[ -5 -74 595 -98 -37  36] value -37

[[ 186  166   32   -2 -455  552]
 [-638 -289  -33   -2  450  204]
 [ 450  502   14   30  601 -253]] value 601

[-763 -467  330 -193  203] value -193

[ 75 635 109 201] value 109

[[ 591  360 -181 -141]
 [ 352 -341 -111   83]
 [ 151  -19  305  151]] value 305

[-120  633    1  448] value 1

[-435  171 -636  503  -25 -313  260] value -313

[[-611 -248   68  400  822 -594]
 [ -94 -248  -26  -19  262  -66]
 [-444 -248   35  322  564 -387]] value 564
---
 0.31  -1.39   1.50   1.82   0.06 -> 1.50
-1.479   0.744   0.953  -0.689 -> 0.953
  52.65    14.56   122.52  -153.98 -> 122.52
 -79.833   -66.733  -158.724   133.599   -39.002 -> -158.724
-115.8   182.0     7.1   168.2   120.3   -61.5   185.2 -> 7.1
-0.125  -0.149  -0.109   0.104  -0.076   0.016 -> -0.109
 0.086  -0.107   0.121  -0.003  -0.006   0.049   0.092 -> 0.121
 13.989  -19.865  -14.987   -6.088   -2.940    5.502  -17.562 -> -14.987
 124.00   156.08    13.45    10.01  -133.32   188.92    67.73 -> 13.45
  11.4   186.7    31.5  -202.0    81.6    22.7   -96.8 -> 31.5
---
[   8   90  229  754 -246] ⇒ 754

[[-270 -189  112  588  293  136   -3]
 [-534  207  -68   73   76  325  429]] ⇒ 136

[[-176  106  169  504  111 -726]
 [ 280  155 -345 -274 -360 -557]] ⇒ 111

[[ 131 -265 -160 -225  325  290  264]
 [  93  -58  -13   81  -45   36   -5]
 [-168 -652 -242 -272 -225 -498 -167]] ⇒ 290

[ 697  341 -559  528] ⇒ -559

[[  80 -755 -352  727 -239 -289  364]
 [-251  102  664  405 -120   62  139]] ⇒ -289

[[ 35  46 178 641 542 143]
 [-87 363 280 177 149 284]] ⇒ 542

[[  60   20  151  432]
 [ 181  675  312  323]
 [ 236 -321 -224  -16]] ⇒ 151

[[-262  565  528 -445 -303  176  790]
 [ 222 -432  714   22  155  -66  597]
 [-804  669  487  327  410   81  766]] ⇒ 176
---
array([-122,  367,  -21,  551, -369,  392, -716]) Out: -716
array([-409,  543, -776, -520,  652]) Out: 652
array([-335,  163, -652, -404,   -7]) Out: -7
array([-127, -110, -641, -256,  -25,  233,  -72]) Out: -72
array([398, 254, 612,  94, 432]) Out: 432
array([-124, -607,  793, -440,  -62]) Out: -62
array([-455, -727,  475, -105,  356,  245]) Out: 245
array([-717,  102, -787,  128, -302]) Out: -302
array([-378, -615, -179,  443,  514]) Out: 514
array([-87, 593, 251,  -8]) Out: -8
---
732  -355  -214  -243  -130  259 | 732, 259

151  -127  -35  342  239  22  826 | 151, 826

-810  711  595  -686  -74  459  -762 | -810, -762

57  -161  -37  -122  -442
-130  148  -412  -218  603
| 57, 603

363  -375  375  -125  -502  -757 | 363, -757

660  170  730  485  148  -632  -298 | 660, -298

167  470  -237  -785  369  100
-22  749  456  -692  -210  -70
| 167, -70

105  291  -306  543  591
416  277  -273  151  22
| 105, 22

344  -256  -215  435  697  758 | 344, 758
---
array([[92, 43, 83, 34, 57, 43],
       [13, 36, 44, 58, 79, 53]]) >> 58

array([2352, 1825, 4107, 9223, 7287]) >> 4107

array([[89, 16, 67, 87],
       [84, 25, 67, 83]]) >> 25

array([ 97,  54, 198,  48,  66, 140, 248]) >> 66

array([-35, -20,  32, -46]) >> -20

array([ 11, 210, 107,  53,  92, 125,  71]) >> 92
---
[[145, 78, 28, 73, 16, 10, 497],
 [31, 133, 32, 24, 17, 1, 607]] value 78

[[168, 708, 8, 702, 384],
 [444, 58, 650, 122, -425]] value 708

[[-90, -77, 769, -158, 339, -92],
 [-141, 21, -89, -29, 402, -143]] value -77

[[-134, -108, -466, -93, -830, -202],
 [-73, -60, -258, -59, -449, -113]] value -108

[[-326, -400, 373, -296],
 [809, 90, 634, 587]] value -400

[[833, -515, 10, -217],
 [539, -646, 218, -100]] value -515

[[94, 357, 258, 372],
 [617, -567, -466, -149]] value 357

[[-677, 281, 0, 160, 32, -219, 32],
 [261, 339, 215, 692, 134, -544, 134]] value 281
---
8268  2725  5634  8889  9834 --> 5634

198  203   95  155   90
 42   28  227  109  242
159  168  123  148  123
--> 123

-754  -706   605  -250  -291 --> 605

6  9  4  7  0 --> 4

132   99   27  140  229 --> 27

-40  -20  -27    1   48 --> -27

2  7  6  6  9 --> 6
---
[8.02, -0.94, -7.00, -5.05, 12.92, -18.65, -9.12] result: -7.00
[-0.03, -0.11, 0.10, 0.05, -0.04, -0.11] result: 0.10
[-1.536, -0.898, -0.149, 1.204, -0.861, 0.921, 0.023] result: -0.149
[106.230, 44.253, -170.588, -141.604, -0.479, -14.234, 29.509] result: -170.588
[110.3, -71.7, -22.1, 78.5, -120.4, -31.1] result: -22.1
[0.00, 0.10, 0.14, -0.12, 0.10, 0.13, 0.13] result: 0.14
[0.159, 0.147, -0.095, 0.019, -0.132, -0.085, 0.087] result: -0.095
[0.113, 0.003, -0.170, 0.201, -0.074, 0.169, 0.041] result: -0.170
[-88.90, -98.14, -7.29, -94.25, 115.76] result: -7.29
[-0.17, 0.15, 0.08, -0.13, 0.01, 0.03, 0.04] result: 0.08
---
Q:
[[147  28 180  34]
 [ 85 150  94  68]
 [137  63 219 109]]
A: 94

Q:
[[106 219 126 126 162  45]
 [145 136  93 136 211 163]
 [149 237  94 124 189 152]]
A: 211

Q:
[[39 99 43 29 10]
 [81 36 20 17 24]
 [77 79 74 52 79]]
A: 17

Q:
[[-210  657 -230  624  488  547 -513]
 [ 432   54  527  113  134  197  666]
 [ 244  228   88  499  242  520  303]]
A: 197

Q:
[[-242  -88 -544  469]
 [  36   43  363  894]
 [-307  745 -208 -458]]
A: 363

Q:
[[3014 2991 1998 6118 3484 1702]
 [6408 9377 5557 6524 3280 2986]
 [1879 6874 4046 5802 5046 5412]]
A: 3280
---
250  -525  210  487  197  -346  -648 out 250, -648

703  -532  -183  -6 out 703, -6

763  -358  186  103  -20
-66  -477  187  -78  694
-337  -1  138  366  699
out 763, 699

-261  701  275  768  674
394  329  -790  107  -225
out -261, -225

325  298  -245  389  325
-18  -28  -33  101  135
82  20  25  273  658
out 325, 658

4  92  -111  -138  245  -105  -53
-224  -38  -428  55  -306  473  -704
420  -675  -544  -5  35  487  578
out 4, 578
---
[-40  25 -38 -41] → 25
[8 0 5 1] → 0
[9604 1013 4727 3898] → 1013
[10 80  8 84] → 80
[813 898 511  73] → 898
[121 119  56 203] → 119
[ 14 179 184 192] → 179
---
545  -93  -537  -142
108  -83  673  -92
⇒ 673

466  64  -524  -97  152  202  387
-289  -104  -697  151  222  -418  -52
⇒ -418

-162  794  -66  -391
361  -218  247  -145
⇒ 247

-297  -189  -772  -287  -655  -154
763  659  -453  -117  221  -284
⇒ 221

-319  510  485  7
-830  302  -98  -669
⇒ -98

-68  -204  -396  -403  473  -17  -388
9  -303  -193  -654  328  -9  -332
⇒ -9

818  -305  335  206
-209  -286  411  304
⇒ 411

260  638  -28  256  -263
-288  403  -686  -285  -143
⇒ -285

-170  41  65  61  158
428  556  -593  500  454
⇒ 500

-2  -58  -637  -193  158  401  68
-155  -51  -349  -73  -96  -325  -77
⇒ -325
---
[[324 713 417 452 256]
 [ 81 200 481 886 673]
 [519 426 489 217 636]] ==> 713

[[412 242 559 295 318 345 580]
 [ 53 522 257 412 160 761 176]] ==> 242

[[21 78 76 58 48 70 63]
 [76 69 72 73 71 87 65]] ==> 78

[[ 47 128 140 178 120 147 116]
 [192 128  99 114  70  46  91]] ==> 128

[-784 -849  979  776  809] ==> -849

[[ 696  794 -347  342  717 -529]
 [ 422 -250 -758 -855   48 -834]] ==> 794

[ 10  31   1 -32  24] ==> 31

[1 8 7 2] ==> 8

[ 65 125  21 254] ==> 125
---
[29, -38, -45, -30] Out: -30, 29
[3303, 2985, 4928, 1704, 4167, 7809] Out: 7809, 3303
[[-32, -33, -36, -31, -32, -33, -31], [-33, -36, -38, -31, -32, -33, -30], [29, 3, -49, 10, -27, -9, -35]] Out: -31, 29
[[12, 28, -27, -24, 8, 4, 9], [-1, 37, -22, -23, -5, 33, -41]] Out: 9, -1
[[7, 41, 40, 7, 12, 10], [-9, 6, 28, 11, 3, 20], [-28, 17, 18, 16, 5, 15]] Out: 10, -28
[89, 59, 9, 42, 52] Out: 52, 89
[636, 542, 902, 993, 39] Out: 39, 636
[[2458, 2193, 8933, 8604, 5797, 3889, 1734], [1846, 2469, 8438, 9052, 8645, 1978, 1929]] Out: 1734, 1846
[16, 6, 40, -26] Out: -26, 16
